Here is a tiny trained network, its code and every weight. The questions are about switching its units off for an input and a class, where a switched-off unit gives its printed mean instead of its output.

import numpy as np


def w(rows, s, z=0):
    codes = np.array(rows[::2]) - 128.0
    scale = np.full(codes.shape[1], s)
    scale[-1] = z or s
    return codes * scale


def f(y):
    return np.maximum(y, 0)


def log_softmax(a):
    a = a - a.max(-1, keepdims=True)
    return a - np.log(np.exp(a).sum(-1, keepdims=True))


def net(x, mask):
    res = np.array(x, float).reshape(1, 7) / 4 @ E
    y = f(res @ A[0][:, :-1].T + A[0][:, -1])
    res = res + np.where(mask, y, B[0][:, -1]) @ B[0][:, :-1]
    return log_softmax(res[-1] @ U[:, :-1].T + U[:, -1])


A, B = {}, {}
E = w([
[210,158,200,119,16,66,100],'x0',
[210,64,40,45,161,40,61],'x1',
[131,129,126,129,123,130,125],'x2',
[42,190,50,135,83,14,155],'x3',
[125,125,133,124,127,126,127],'x4',
[141,33,114,106,63,134,253],'x5',
[129,129,131,127,128,127,132],'x6',
],0.0063)
A[0] = w([
[53,194,218,218,89,192,182,42],'N1',
[237,34,215,97,194,255,102,130],'N2',
[61,186,217,214,104,197,185,56],'N3',
[198,139,195,120,37,86,101,94],'N4',
[172,185,192,152,42,96,80,117],'N5',
[181,144,185,120,29,79,117,29],'N6',
[86,161,44,127,124,74,154,111],'N7',
[102,224,142,181,167,121,35,35],'N8',
[127,66,116,123,67,133,238,2],'N9',
[188,78,71,36,150,96,70,20],'N10',
[67,85,48,142,232,174,140,92],'N11',
[74,186,49,127,77,56,155,24],'N12',
[127,83,88,111,73,107,228,99],'N13',
[43,91,87,147,216,160,152,19],'N14',
[103,218,149,178,158,114,62,91],'N15',
[128,200,119,119,185,98,30,48],'N16',
],0.0057,0.0035)
B[0] = w([
[212,74,53,182,187,58,75,199],'N1',
[46,198,205,208,62,34,137,253],'N2',
[215,77,49,183,181,54,64,202],'N3',
[150,171,119,80,223,158,186,185],'N4',
[145,151,114,78,186,173,188,180],'N5',
[166,171,127,57,254,163,205,166],'N6',
[83,162,174,158,105,91,122,176],'N7',
[105,61,167,71,123,187,84,164],'N8',
[91,25,194,64,170,191,6,174],'N9',
[183,99,73,197,151,49,82,180],'N10',
[149,191,135,93,183,142,209,197],'N11',
[62,154,212,166,140,63,114,168],'N12',
[101,67,183,84,128,180,45,187],'N13',
[156,182,134,72,225,143,204,173],'N14',
[91,59,168,75,110,194,79,166],'N15',
[125,41,148,87,121,172,66,167],'N16',
],0.0068,0.007)
U = w([
[133,135,112,128,105,150,135,254],'0',
[221,54,14,188,157,49,84,41],'1',
[83,1,196,50,108,236,72,59],'2',
[158,246,120,54,208,181,238,59],'3',
[42,221,230,199,62,40,138,64],'4',
[124,153,91,132,72,159,142,226],'5',
],0.008,0.0096)

Each question gives the input, the list of numbers given to net, and the class t.
The units are the neurons (one row each of A and B). Each row of codes is followed by its name. A weight is (code - 128) times the scale printed after its matrix; where a second scale follows, it is the last column's (A, B and U).
mask holds one flag per neuron, in row order. A switched-off neuron (its flag False) gives its mean, the last column of its row in B, instead of its output. The means were averaged over made-up inputs and are rounded, as every weight is.
A unit's drop is (log p(t) with every unit on - log p(t) with that unit switched off) / (log p(t) with every unit on - log p(t) with every unit switched off).
The circuit of an input: a set's keep is (log p(t) with only the set's units on - log p(t) with every unit switched off) / (log p(t) with every unit on - log p(t) with every unit switched off). Starting from the 12 units with the biggest drops (on a tie, the unit counted first), units are removed one at a time, each time the one whose removal leaves the highest keep (on an exact tie, the one counted first), for as long as the keep stays at least 0.8.
circuit, biggest first: the units of the circuit, biggest drop first
most important unit: the unit with the biggest drop
k most important neurons: the k neurons with the biggest drops, biggest first
input [4,3,7,-7,-5,-8,5], class 2: circuit, biggest first -> (N16)
input [-4,1,-8,5,7,8,-1], class 2: circuit, biggest first -> (N9 N13)
input [-5,-3,-7,-4,2,-7,4], class 2: 2 most important neurons -> (N8 N15)
input [-8,-8,4,-2,0,-8,-3], class 1: 2 most important neurons -> (N3 N1)
input [-1,-8,-4,-6,2,6,-2], class 1: circuit, biggest first -> (N3 N1)
input [-8,7,-8,0,7,0,-6], class 3: 2 most important neurons -> (N11 N14)
input [-2,-8,-4,5,3,1,7], class 1: circuit, biggest first -> (N1 N3)
input [-4,3,0,-3,5,-7,7], class 2: 3 most important neurons -> (N16 N8 N15)
input [-1,5,0,-1,-5,7,2], class 2: 2 most important neurons -> (N13 N9)
input [-3,4,-5,7,-3,5,-4], class 4: circuit, biggest first -> (N12 N7)
input [8,4,-5,2,-1,0,-3], class 3: 2 most important neurons -> (N6 N4)
input [-6,1,4,-1,-1,-3,2], class 3: circuit, biggest first -> (N11 N14)
input [4,-1,-5,6,4,7,6], class 2: 3 most important neurons -> (N9 N13 N2)
input [-1,-6,-3,4,5,-8,4], class 2: circuit, biggest first -> (N15 N8)
input [-6,1,-3,8,1,6,6], class 4: circuit, biggest first -> (N12)
input [8,-5,8,-4,-1,4,-5], class 3: circuit, biggest first -> (N6 N4)
input [3,-8,-5,8,7,-1,-8], class 1: 3 most important neurons -> (N1 N3 N2)
input [-7,5,-8,-1,6,5,4], class 3: 4 most important neurons -> (N11 N14 N3 N1)
input [6,4,-2,-1,5,6,-4], class 2: 3 most important neurons -> (N13 N9 N11)
input [-7,5,0,1,3,-3,1], class 3: most important unit -> N11
input [1,-7,4,3,0,0,4], class 1: 2 most important neurons -> (N1 N3)
